Below is a small trained network, with its code and all its weights. Each question gives an input and a target symbol and asks what happens when units are switched off, that is, made to give their printed mean instead of their output.

import numpy as np


def w(rows, s, z=0):
    codes = np.array(rows[::2]) - 128.0
    scale = np.full(codes.shape[1], s)
    scale[-1] = z or s
    return codes * scale


def f(y):
    return np.maximum(y, 0)


def softmax(a):
    e = np.exp(a - a.max(-1, keepdims=True))
    return e / e.sum(-1, keepdims=True)


def log_softmax(a):
    a = a - a.max(-1, keepdims=True)
    return a - np.log(np.exp(a).sum(-1, keepdims=True))


def net(x, mask):
    ids = ['ΘΞΦΩγεζμτψ'.index(c) for c in x.split()]
    T = len(ids)
    res = E[ids] + P[:T]
    u = 0
    for l in range(3):
        r = res
        for j in range(2):
            rows = slice(4 * j, 4 * j + 4)
            q, k, v = (r @ M[l][rows].T for M in (Q, K, V))
            z = softmax(np.where(np.tri(T) > 0, q @ k.T / 4**0.5, -1e9)) @ v
            o = O[l][rows]
            res = res + np.where(mask[u + j], z, o[:, -1]) @ o[:, :-1]
        u += 2
        y = f(res @ A[l][:, :-1].T + A[l][:, -1])
        res = res + np.where(mask[u : u + 4], y, B[l][:, -1]) @ B[l][:, :-1]
        u += 4
    return log_softmax(res[-1] @ U[:, :-1].T + U[:, -1])


Q, K, V, O, A, B = {}, {}, {}, {}, {}, {}
E = w([
[80,192,180,63,11,116],'Θ',
[180,28,194,54,28,222],'Ξ',
[178,113,223,9,76,106],'Φ',
[133,180,203,42,133,96],'Ω',
[37,139,236,176,173,63],'γ',
[160,3,199,31,79,29],'ε',
[163,40,158,67,71,16],'ζ',
[30,40,105,57,24,164],'μ',
[153,232,68,156,189,20],'τ',
[99,9,193,200,207,66],'ψ',
],0.0051)
P = w([
[81,139,238,3,96,96],'0',
[180,89,205,168,56,89],'1',
[158,99,189,176,52,82],'2',
[143,93,168,156,65,74],'3',
[122,93,153,141,80,70],'4',
[98,89,142,135,93,61],'5',
[92,83,120,115,121,60],'6',
[66,84,109,98,135,46],'7',
[49,70,85,85,158,59],'8',
[42,69,70,63,171,50],'9',
[34,63,61,42,170,43],'10',
],0.0048)
Q[0] = w([
[59,24,250,31,11,11],'L0H0',
[78,30,247,56,52,2],'L0H0',
[200,228,6,219,241,243],'L0H0',
[47,19,245,28,8,8],'L0H0',
[20,46,153,45,48,7],'L0H1',
[123,132,119,145,166,7],'L0H1',
[233,216,94,207,214,253],'L0H1',
[236,209,131,210,210,244],'L0H1',
],0.0052)
K[0] = w([
[3,117,18,199,239,51],'L0H0',
[3,165,8,183,248,36],'L0H0',
[250,136,238,61,19,209],'L0H0',
[2,110,21,191,242,62],'L0H0',
[7,76,94,5,83,235],'L0H1',
[27,138,37,119,96,144],'L0H1',
[251,171,158,244,170,20],'L0H1',
[242,190,150,248,179,18],'L0H1',
],0.0051)
V[0] = w([
[12,162,208,63,129,51],'L0H0',
[30,8,247,18,39,39],'L0H0',
[197,253,64,95,62,203],'L0H0',
[15,103,226,26,65,55],'L0H0',
[217,232,137,114,209,93],'L0H1',
[116,129,66,200,201,75],'L0H1',
[244,77,215,71,148,35],'L0H1',
[13,29,194,80,43,111],'L0H1',
],0.0047)
O[0] = w([
[22,190,143,59,156,67,198],'L0H0',
[74,131,177,29,121,41,254],'L0H0',
[236,171,42,84,110,246,72],'L0H0',
[54,167,157,21,131,56,226],'L0H0',
[252,207,209,99,181,120,58],'L0H1',
[124,157,167,253,205,80,73],'L0H1',
[180,78,192,27,116,36,163],'L0H1',
[21,101,76,63,91,96,253],'L0H1',
],0.0043,0.0064)
A[0] = w([
[105,253,100,254,102,252,1],'L0N0',
[71,23,131,38,15,133,156],'L0N1',
[25,247,24,251,229,247,7],'L0N2',
[66,230,112,92,225,68,161],'L0N3',
],0.0053,0.0052)
B[0] = w([
[103,104,103,154,5,2,128],'L0N0',
[97,84,121,43,60,119,249],'L0N1',
[4,24,247,25,6,229,128],'L0N2',
[78,194,115,94,182,45,178],'L0N3',
],0.0053,0.016)
Q[1] = w([
[76,109,234,56,64,57],'L1H0',
[200,161,203,208,90,230],'L1H0',
[166,101,21,176,221,140],'L1H0',
[33,102,123,18,121,9],'L1H0',
[48,7,247,10,3,100],'L1H1',
[94,162,208,50,178,54],'L1H1',
[229,248,74,244,249,215],'L1H1',
[220,233,168,234,223,229],'L1H1',
],0.0053)
K[1] = w([
[90,108,193,137,211,133],'L1H0',
[204,190,95,177,53,118],'L1H0',
[136,153,56,72,20,97],'L1H0',
[56,70,176,103,218,140],'L1H0',
[76,111,1,192,151,152],'L1H1',
[47,100,20,82,119,75],'L1H1',
[186,133,252,83,92,141],'L1H1',
[189,123,242,96,83,161],'L1H1',
],0.0048)
V[1] = w([
[196,82,91,182,159,180],'L1H0',
[163,224,74,101,39,178],'L1H0',
[114,15,116,196,199,131],'L1H0',
[183,56,81,192,148,181],'L1H0',
[164,228,227,151,231,65],'L1H1',
[184,126,254,156,190,97],'L1H1',
[163,243,181,152,227,66],'L1H1',
[121,250,7,150,200,97],'L1H1',
],0.0047)
O[1] = w([
[154,110,188,76,152,145,5],'L1H0',
[201,170,25,25,198,241,99],'L1H0',
[74,75,250,140,139,122,77],'L1H0',
[138,98,193,81,159,153,9],'L1H0',
[190,237,205,104,51,55,86],'L1H1',
[169,125,216,87,80,63,80],'L1H1',
[199,239,179,115,52,78,83],'L1H1',
[212,254,66,183,31,197,95],'L1H1',
],0.0047,0.018)
A[1] = w([
[162,228,250,51,45,114,136],'L1N0',
[145,114,19,156,118,135,255],'L1N1',
[94,196,71,186,70,107,249],'L1N2',
[155,205,212,1,33,16,190],'L1N3',
],0.0041,0.00095)
B[1] = w([
[173,204,128,204,234,246,151],'L1N0',
[168,192,3,160,107,169,245],'L1N1',
[85,208,85,217,36,154,255],'L1N2',
[206,211,194,141,203,15,241],'L1N3',
],0.004,0.0065)
Q[2] = w([
[248,143,244,176,214,241],'L2H0',
[139,94,150,105,48,92],'L2H0',
[5,122,10,117,42,18],'L2H0',
[252,135,251,179,254,251],'L2H0',
[39,72,28,117,98,81],'L2H1',
[97,115,185,74,180,169],'L2H1',
[147,147,220,117,173,178],'L2H1',
[149,148,223,96,191,178],'L2H1',
],0.0051)
K[2] = w([
[179,121,154,222,186,157],'L2H0',
[45,40,107,118,37,158],'L2H0',
[79,131,102,24,61,91],'L2H0',
[179,134,155,224,205,156],'L2H0',
[154,154,116,71,157,181],'L2H1',
[178,46,144,119,3,133],'L2H1',
[110,74,141,164,51,86],'L2H1',
[119,73,149,162,39,85],'L2H1',
],0.0048)
V[2] = w([
[63,198,90,187,31,126],'L2H0',
[201,54,176,94,218,97],'L2H0',
[73,128,69,84,153,232],'L2H0',
[76,2,86,132,181,200],'L2H0',
[171,211,193,227,90,140],'L2H1',
[122,176,130,40,224,65],'L2H1',
[39,43,44,169,69,148],'L2H1',
[54,173,114,212,180,74],'L2H1',
],0.0046)
O[2] = w([
[26,101,134,185,89,245,229],'L2H0',
[202,156,130,82,117,3,14],'L2H0',
[171,127,136,161,231,207,222],'L2H0',
[177,143,156,214,208,103,232],'L2H0',
[69,175,190,83,76,160,30],'L2H1',
[235,235,122,138,133,197,237],'L2H1',
[102,49,80,200,141,98,221],'L2H1',
[104,189,137,213,63,188,254],'L2H1',
],0.0041,0.011)
A[2] = w([
[154,183,61,175,97,155,190],'L2N0',
[65,145,159,200,78,126,231],'L2N1',
[60,201,255,37,88,207,224],'L2N2',
[181,164,15,75,138,184,253],'L2N3',
],0.0045,0.0025)
B[2] = w([
[212,183,85,148,108,192,217],'L2N0',
[98,127,191,196,100,174,254],'L2N1',
[106,157,214,144,227,197,194],'L2N2',
[224,189,1,22,192,212,192],'L2N3',
],0.0049,0.0099)
U = w([
[171,127,80,28,110,94,47],'Θ',
[87,58,117,75,125,204,176],'Ξ',
[223,109,113,76,223,38,226],'Φ',
[225,191,106,168,123,135,213],'Ω',
[99,160,209,72,218,158,161],'γ',
[115,96,144,84,79,57,92],'ε',
[138,110,96,96,58,38,4],'ζ',
[86,96,99,139,193,170,65],'μ',
[160,180,113,182,71,179,80],'τ',
[70,82,255,215,102,65,203],'ψ',
],0.0041,0.0031)

Each question gives the input, a string of symbols that net reads in full, and the target symbol t.
The units are the heads (4 rows each of Q, K, V and O) and the neurons (one row each of A and B). Each row of codes is followed by its name. A weight is (code - 128) times the scale printed after its matrix; where a second scale follows, it is the last column's (O, A, B and U).
mask holds one flag per unit, layer by layer, with each layer's heads first. A switched-off unit (its flag False) gives its mean, the last column of its rows in O or B, instead of its output. The means were averaged over made-up inputs and are rounded, as every weight is.
A unit's drop is (log p(t) with every unit on - log p(t) with that unit switched off) / (log p(t) with every unit on - log p(t) with every unit switched off).
The circuit of an input: a set's keep is (log p(t) with only the set's units on - log p(t) with every unit switched off) / (log p(t) with every unit on - log p(t) with every unit switched off). Starting from the 12 units with the biggest drops (on a tie, the unit counted first), units are removed one at a time, each time the one whose removal leaves the highest keep (on an exact tie, the one counted first), for as long as the keep stays at least 0.8.
circuit, biggest first: the units of the circuit, biggest drop first
k most important neurons: the k neurons with the biggest drops, biggest first
top k neurons in layer l: the k neurons of layer l with the biggest drops, biggest first
which heads matter: for each layer, one digit per head in row order, 1 if its drop is at least 0.15 and else 0, layers parted by /
input ψ ε Φ, target ψ: circuit, biggest first	(L1H0 L0H0 L2N3)
input ψ μ Ξ Θ ζ μ ε, target ψ: circuit, biggest first	(L1H0 L0H0 L2N3)
input Θ τ τ ε, target Ω: circuit, biggest first	(L1H1 L0H1 L0N1 L1N3)
input τ ζ μ μ γ, target γ: which heads matter	01 / 11 / 01
input ψ τ μ μ μ Θ μ ζ, target ψ: circuit, biggest first	(L1H0 L2N3 L0H0)
input Ω γ Φ Θ γ Θ τ τ ε Ω, target Ω: circuit, biggest first	(L1H1 L0H1 L0N1)
input μ τ ζ γ ε μ μ Ξ Ξ τ ζ, target τ: circuit, biggest first	(L1H1 L0N3 L0H0 L0N1)
input ε μ μ ζ μ τ γ μ Θ γ, target ψ: which heads matter	00 / 10 / 01
input μ ε τ Φ γ Θ τ ζ, target τ: circuit, biggest first	(L1H1 L0H0 L0N3 L0N1)
input Θ Ξ Θ ε μ γ τ Ξ, target τ: 2 most important neurons	(L0N3 L0N1)
input γ τ μ Θ Ξ ε Ξ Θ, target τ: which heads matter	10 / 11 / 01
input τ ψ ε ε Θ ψ μ ε, target γ: 2 most important neurons	(L0N1 L1N3)
input Ξ μ μ Ξ Φ, target Φ: 2 most important neurons	(L1N2 L2N1)
input Ξ ε μ Φ ψ τ, target Φ: which heads matter	01 / 11 / 11
input Θ μ Φ ε, target Ξ: 2 most important neurons	(L0N3 L1N3)
input τ μ ζ μ ε μ Φ, target γ: 3 most important neurons	(L1N0 L0N1 L1N3)
input μ τ γ Ω τ ψ Φ γ ζ, target ψ: 2 most important neurons	(L2N3 L0N1)
input Ω ε τ ψ ζ μ Φ Φ τ ε Θ, target Ω: top neuron in layer 0	(L0N3)
input τ ε γ μ ψ μ γ, target γ: top neuron in layer 2	(L2N2)
input τ μ γ Θ, target γ: 2 most important neurons	(L2N2 L0N1)
input ζ τ μ γ ψ Φ, target ψ: which heads matter	00 / 10 / 00
input Ξ τ τ ψ Ξ γ ζ, target Φ: which heads matter	01 / 11 / 10
input γ μ μ τ τ, target τ: which heads matter	10 / 11 / 01
input Φ μ ζ Φ μ γ τ τ τ, target Ω: which heads matter	01 / 01 / 00
input γ ε μ μ ε ε τ μ τ, target Ω: 2 most important neurons	(L0N3 L1N3)
input γ Φ τ Ω τ γ μ, target τ: top 2 neurons in layer 1	(L1N3 L1N0)
input τ τ Ξ μ μ μ Ω Ω, target γ: 4 most important neurons	(L1N0 L0N1 L1N3 L0N3)
input μ ψ τ Φ ε Ω τ γ Ω Φ γ, target ψ: 2 most important neurons	(L2N3 L1N1)
input τ μ μ ε, target γ: 3 most important neurons	(L0N1 L1N0 L1N3)
input ψ ψ τ τ Φ τ, target ψ: top 3 neurons in layer 2	(L2N3 L2N1 L2N2)
